Here is a tiny trained network, its code and every weight. The questions are about switching its units off for an input and a class, where a switched-off unit gives its printed mean instead of its output.

import numpy as np


def w(rows, s, z=0):
    codes = np.array(rows[::2]) - 128.0
    scale = np.full(codes.shape[1], s)
    scale[-1] = z or s
    return codes * scale


def norm(h):
    return h / np.sqrt((h * h).mean(-1, keepdims=True) + 1e-5)


def f(y):
    return np.maximum(y, 0)


def log_softmax(a):
    a = a - a.max(-1, keepdims=True)
    return a - np.log(np.exp(a).sum(-1, keepdims=True))


def net(x, mask):
    res = np.array(x, float).reshape(1, 8) / 4 @ E
    u = 0
    for l in range(3):
        y = f(norm(res) @ A[l][:, :-1].T + A[l][:, -1])
        res = res + np.where(mask[u : u + 8], y, B[l][:, -1]) @ B[l][:, :-1]
        u += 8
    return log_softmax(norm(res)[-1] @ U[:, :-1].T + U[:, -1])


A, B = {}, {}
E = w([
[86,117,142],'x0',
[130,219,253],'x1',
[173,143,115],'x2',
[194,20,216],'x3',
[164,134,115],'x4',
[109,123,133],'x5',
[125,129,124],'x6',
[116,124,130],'x7',
],0.0064)
A[0] = w([
[107,152,154,36],'0.n1',
[181,136,91,85],'0.n2',
[45,154,24,252],'0.n3',
[60,131,133,155],'0.n4',
[2,96,217,231],'0.n5',
[24,84,97,89],'0.n6',
[118,222,175,40],'0.n7',
[169,125,182,77],'0.n8',
],0.008,0.0033)
B[0] = w([
[91,109,197,134],'0.n1',
[97,142,191,145],'0.n2',
[174,50,96,253],'0.n3',
[172,134,83,166],'0.n4',
[250,171,82,228],'0.n5',
[232,204,154,173],'0.n6',
[189,79,253,170],'0.n7',
[179,136,108,158],'0.n8',
],0.0066,0.006)
A[1] = w([
[235,103,154,117],'1.n1',
[23,250,89,186],'1.n2',
[138,75,50,177],'1.n3',
[201,168,111,84],'1.n4',
[184,193,107,159],'1.n5',
[74,240,64,5],'1.n6',
[146,194,139,161],'1.n7',
[111,124,169,235],'1.n8',
],0.014,0.0024)
B[1] = w([
[45,79,95,253],'1.n1',
[179,58,2,139],'1.n2',
[97,181,187,208],'1.n3',
[43,127,194,198],'1.n4',
[106,147,109,194],'1.n5',
[141,120,66,142],'1.n6',
[158,176,133,165],'1.n7',
[181,23,138,147],'1.n8',
],0.0093,0.012)
A[2] = w([
[47,108,145,82],'2.n1',
[186,42,154,230],'2.n2',
[108,102,161,112],'2.n3',
[66,80,112,21],'2.n4',
[156,44,6,5],'2.n5',
[139,92,112,70],'2.n6',
[107,50,45,21],'2.n7',
[82,116,142,191],'2.n8',
],0.011,0.002)
B[2] = w([
[51,210,76,254],'2.n1',
[138,124,23,199],'2.n2',
[123,177,70,191],'2.n3',
[119,155,193,226],'2.n4',
[173,90,194,196],'2.n5',
[172,254,109,144],'2.n6',
[184,143,241,216],'2.n7',
[164,244,104,227],'2.n8',
],0.007,0.0063)
U = w([
[150,125,124,210],'0',
[193,42,36,255],'1',
[254,145,201,92],'2',
[120,138,125,79],'3',
[128,128,118,100],'4',
[123,130,114,85],'5',
[131,137,115,67],'6',
[132,126,116,62],'7',
],0.017,0.008)

Each question gives the input, the list of numbers given to net, and the class t.
The units are the neurons (one row each of A and B). Each row of codes is followed by its name. A weight is (code - 128) times the scale printed after its matrix; where a second scale follows, it is the last column's (A, B and U).
mask holds one flag per neuron, layer by layer. A switched-off neuron (its flag False) gives its mean, the last column of its row in B, instead of its output. The means were averaged over made-up inputs and are rounded, as every weight is.
A unit's drop is (log p(t) with every unit on - log p(t) with that unit switched off) / (log p(t) with every unit on - log p(t) with every unit switched off).
The circuit of an input: a set's keep is (log p(t) with only the set's units on - log p(t) with every unit switched off) / (log p(t) with every unit on - log p(t) with every unit switched off). Starting from the 12 units with the biggest drops (on a tie, the unit counted first), units are removed one at a time, each time the one whose removal leaves the highest keep (on an exact tie, the one counted first), for as long as the keep stays at least 0.8.
units of the circuit, in order: the units of the circuit, biggest drop first
most important unit: the unit with the biggest drop
top k neurons: the k neurons with the biggest drops, biggest first
k most important neurons of layer l: the k neurons of layer l with the biggest drops, biggest first
drop when u is switched off: that unit's drop, to one decimal
input [-3,-4,6,-8,3,-4,-3,7], class 1: units of the circuit, in order	(1.n2 2.n1)
input [-1,-5,3,-8,-4,4,7,-7], class 1: units of the circuit, in order	(1.n2)
input [-8,8,-5,-5,1,2,7,-3], class 2: top 4 neurons	(0.n7 1.n1 2.n1 1.n8)
input [3,3,-7,-7,4,7,4,3], class 1: top 2 neurons	(1.n2 1.n6)
input [-2,-8,0,6,-5,-5,-1,2], class 2: units of the circuit, in order	(2.n7 2.n6 1.n3)
input [8,-8,-2,-1,-8,4,5,-1], class 2: top 2 neurons	(0.n3 1.n4)
input [-3,-7,-4,-4,-5,7,1,-7], class 2: units of the circuit, in order	(1.n1 2.n7 2.n5)
input [-5,8,-4,-8,-5,-7,1,-2], class 1: 3 most important neurons of layer 1	(1.n2 1.n3 1.n6)
input [-7,-7,6,-2,2,-5,0,-7], class 2: units of the circuit, in order	(2.n7 2.n5)
input [2,6,4,8,-3,-1,-3,8], class 1: top 4 neurons	(1.n3 1.n8 2.n2 2.n7)
input [4,-8,5,-1,-4,-7,-4,-4], class 2: top 2 neurons	(1.n4 0.n3)
input [3,-1,-5,8,3,-2,-7,3], class 1: top 3 neurons	(2.n2 1.n4 1.n3)
input [2,7,-3,-2,-7,6,-5,-2], class 2: 2 most important neurons of layer 2	(2.n1 2.n2)
input [1,-6,-6,1,3,1,3,-6], class 2: most important unit	1.n4
input [1,1,-5,-7,-7,-6,-1,-6], class 1: 4 most important neurons of layer 1	(1.n2 1.n1 1.n6 1.n7)
input [6,7,7,-4,6,4,-5,1], class 2: 3 most important neurons of layer 1	(1.n1 1.n7 1.n8)
input [4,-7,-2,-1,-7,-3,-2,-1], class 2: 3 most important neurons of layer 1	(1.n4 1.n1 1.n5)
input [-1,-7,1,4,4,0,-3,-7], class 2: 2 most important neurons of layer 0	(0.n6 0.n5)
input [4,0,6,-8,4,7,-3,2], class 1: top 2 neurons	(1.n2 0.n5)
input [-8,1,0,8,6,3,3,6], class 1: units of the circuit, in order	(2.n2)
input [-6,-5,3,-8,-2,8,6,-2], class 1: 2 most important neurons of layer 1	(1.n2 1.n1)
input [0,8,3,-5,-3,-3,-4,1], class 2: top 3 neurons	(0.n7 1.n1 2.n1)
input [2,-5,4,6,7,-7,6,-4], class 3: top 2 neurons	(0.n3 1.n3)
input [-3,0,7,4,-6,0,-2,-1], class 6: 2 most important neurons of layer 0	(0.n7 0.n8)
input [4,3,-4,-7,-7,6,3,1], class 1: drop when 2.n1 is switched off	0.1
